Below are the code and all the weights of a small trained network. Each question names an input and a target symbol and asks about switching units off, where a switched-off unit gives its printed mean instead of its output.

import numpy as np


def w(rows, s, z=0):
    codes = np.array(rows[::2]) - 128.0
    scale = np.full(codes.shape[1], s)
    scale[-1] = z or s
    return codes * scale


def norm(h):
    return h / np.sqrt((h * h).mean(-1, keepdims=True) + 1e-5)


def f(y):
    return np.maximum(y, 0)


def softmax(a):
    e = np.exp(a - a.max(-1, keepdims=True))
    return e / e.sum(-1, keepdims=True)


def log_softmax(a):
    a = a - a.max(-1, keepdims=True)
    return a - np.log(np.exp(a).sum(-1, keepdims=True))


def net(x, mask):
    ids = ['ΓΔΘΞΠΣαβεμτψω'.index(c) for c in x.split()]
    T = len(ids)
    res = E[ids] + P[:T]
    r = norm(res)
    for j in range(3):
        rows = slice(2 * j, 2 * j + 2)
        q, k, v = (r @ M[0][rows].T for M in (Q, K, V))
        z = softmax(np.where(np.tri(T) > 0, q @ k.T / 2**0.5, -1e9)) @ v
        o = O[0][rows]
        res = res + np.where(mask[j], z, o[:, -1]) @ o[:, :-1]
    y = f(norm(res) @ A[0][:, :-1].T + A[0][:, -1])
    res = res + np.where(mask[3:11], y, B[0][:, -1]) @ B[0][:, :-1]
    return log_softmax(norm(res)[-1] @ U[:, :-1].T + U[:, -1])


Q, K, V, O, A, B = {}, {}, {}, {}, {}, {}
E = w([
[29,157,142,104],'Γ',
[8,120,172,34],'Δ',
[116,160,123,189],'Θ',
[61,166,57,146],'Ξ',
[160,83,101,111],'Π',
[151,91,108,158],'Σ',
[105,151,189,114],'α',
[100,156,49,182],'β',
[38,185,46,157],'ε',
[75,137,97,152],'μ',
[107,145,81,170],'τ',
[154,83,108,124],'ψ',
[116,146,110,187],'ω',
],0.016)
P = w([
[143,66,130,130],'0',
[74,134,27,130],'1',
[177,212,169,195],'2',
[134,153,73,89],'3',
[39,75,7,162],'4',
[182,199,181,165],'5',
[142,187,57,74],'6',
[56,89,144,145],'7',
],0.018)
Q[0] = w([
[251,126,221,246],'head 0',
[47,127,98,109],'head 0',
[139,128,102,112],'head 1',
[66,32,192,211],'head 1',
[47,52,160,247],'head 2',
[166,194,177,167],'head 2',
],0.03)
K[0] = w([
[63,252,123,89],'head 0',
[139,75,153,154],'head 0',
[158,97,149,119],'head 1',
[144,193,56,70],'head 1',
[153,228,33,81],'head 2',
[102,139,203,89],'head 2',
],0.04)
V[0] = w([
[147,188,87,135],'head 0',
[163,32,151,152],'head 0',
[136,188,109,255],'head 1',
[73,223,254,194],'head 1',
[105,128,130,70],'head 2',
[151,171,44,151],'head 2',
],0.034)
O[0] = w([
[137,116,102,169,64],'head 0',
[110,145,86,44,249],'head 0',
[155,23,193,28,140],'head 1',
[23,10,255,127,29],'head 1',
[81,189,154,119,110],'head 2',
[105,81,76,212,172],'head 2',
],0.024,0.019)
A[0] = w([
[211,102,252,145,128],'neuron 0',
[85,121,98,184,112],'neuron 1',
[102,175,52,129,123],'neuron 2',
[113,149,73,170,101],'neuron 3',
[143,46,125,126,91],'neuron 4',
[95,182,48,132,150],'neuron 5',
[65,211,125,163,2],'neuron 6',
[248,169,147,112,136],'neuron 7',
],0.031,0.0052)
B[0] = w([
[145,197,226,209,197],'neuron 0',
[71,160,109,107,160],'neuron 1',
[159,102,215,140,241],'neuron 2',
[79,134,175,141,195],'neuron 3',
[141,119,21,128,181],'neuron 4',
[149,75,204,142,254],'neuron 5',
[134,93,4,208,184],'neuron 6',
[27,81,154,180,198],'neuron 7',
],0.036,0.02)
U = w([
[198,142,110,159,168],'Γ',
[161,144,108,155,159],'Δ',
[104,85,66,87,203],'Θ',
[119,89,199,133,48],'Ξ',
[42,163,170,86,240],'Π',
[145,151,255,157,3],'Σ',
[181,70,149,120,57],'α',
[146,75,97,82,209],'β',
[202,160,139,99,166],'ε',
[129,104,141,135,118],'μ',
[21,73,135,156,137],'τ',
[112,86,130,138,126],'ψ',
[112,123,150,148,146],'ω',
],0.013,0.0039)

Each question gives the input, a string of symbols that net reads in full, and the target symbol t.
The units are the heads (2 rows each of Q, K, V and O) and the neurons (one row each of A and B). Each row of codes is followed by its name. A weight is (code - 128) times the scale printed after its matrix; where a second scale follows, it is the last column's (O, A, B and U).
mask holds one flag per unit, heads first, then neurons. A switched-off unit (its flag False) gives its mean, the last column of its rows in O or B, instead of its output. The means were averaged over made-up inputs and are rounded, as every weight is.
A unit's drop is (log p(t) with every unit on - log p(t) with that unit switched off) / (log p(t) with every unit on - log p(t) with every unit switched off).
The circuit of an input: a set's keep is (log p(t) with only the set's units on - log p(t) with every unit switched off) / (log p(t) with every unit on - log p(t) with every unit switched off). Starting from all 11 units, units are removed one at a time, each time the one whose removal leaves the highest keep (on an exact tie, the one counted first), for as long as the keep stays at least 0.8.
units of the circuit, in order: the units of the circuit, biggest drop first
unit that matters most: the unit with the biggest drop
k most important neurons: the k neurons with the biggest drops, biggest first
heads that matter: for each layer, one digit per head in row order, 1 if its drop is at least 0.15 and else 0, layers parted by /
drop when u is switched off: that unit's drop, to one decimal
input ε ε Σ Θ ε α α τ, target τ: heads that matter : 010
input Σ Θ τ Θ, target ε: heads that matter : 110
input α Γ α Δ Θ α μ, target Π: unit that matters most : head 2
input Θ α Θ ψ, target β: heads that matter : 010
input Θ Δ Δ Σ α, target Γ: heads that matter : 010
input ψ α α Θ, target Γ: heads that matter : 010
input ω ω Δ Γ τ ψ Δ, target Θ: heads that matter : 010
input Θ Θ μ α ε Γ α α, target τ: units of the circuit, in order : [head 1; neuron 0]
input Σ α ε Σ Ξ, target Γ: 2 most important neurons : [neuron 2; neuron 5]
input μ β Δ, target Π: 2 most important neurons : [neuron 5; neuron 2]
input ψ Σ Δ α ψ Δ α ψ, target τ: heads that matter : 011
input α Θ Θ ω, target Π: heads that matter : 101
input ψ Σ α μ Γ Δ Σ β, target Γ: heads that matter : 111
input Θ Σ β Σ Γ Σ Σ ω, target Γ: units of the circuit, in order : [head 1]
input α Σ Θ ω ψ μ α ψ, target τ: 2 most important neurons : [neuron 1; neuron 0]
input Σ β Δ α α α α α, target τ: 2 most important neurons : [neuron 6; neuron 0]
input Θ Σ α ε, target β: drop when head 1 is switched off : 0.4
input Θ Θ ψ Σ Δ Δ Δ, target β: drop when head 1 is switched off : 0.3
input α α ψ ω Σ, target β: drop when head 1 is switched off : 0.8
input α ψ α Σ ψ, target Γ: drop when head 2 is switched off : 0.1
input α α ψ Δ α α Σ Σ, target Γ: most important neuron : [neuron 0]
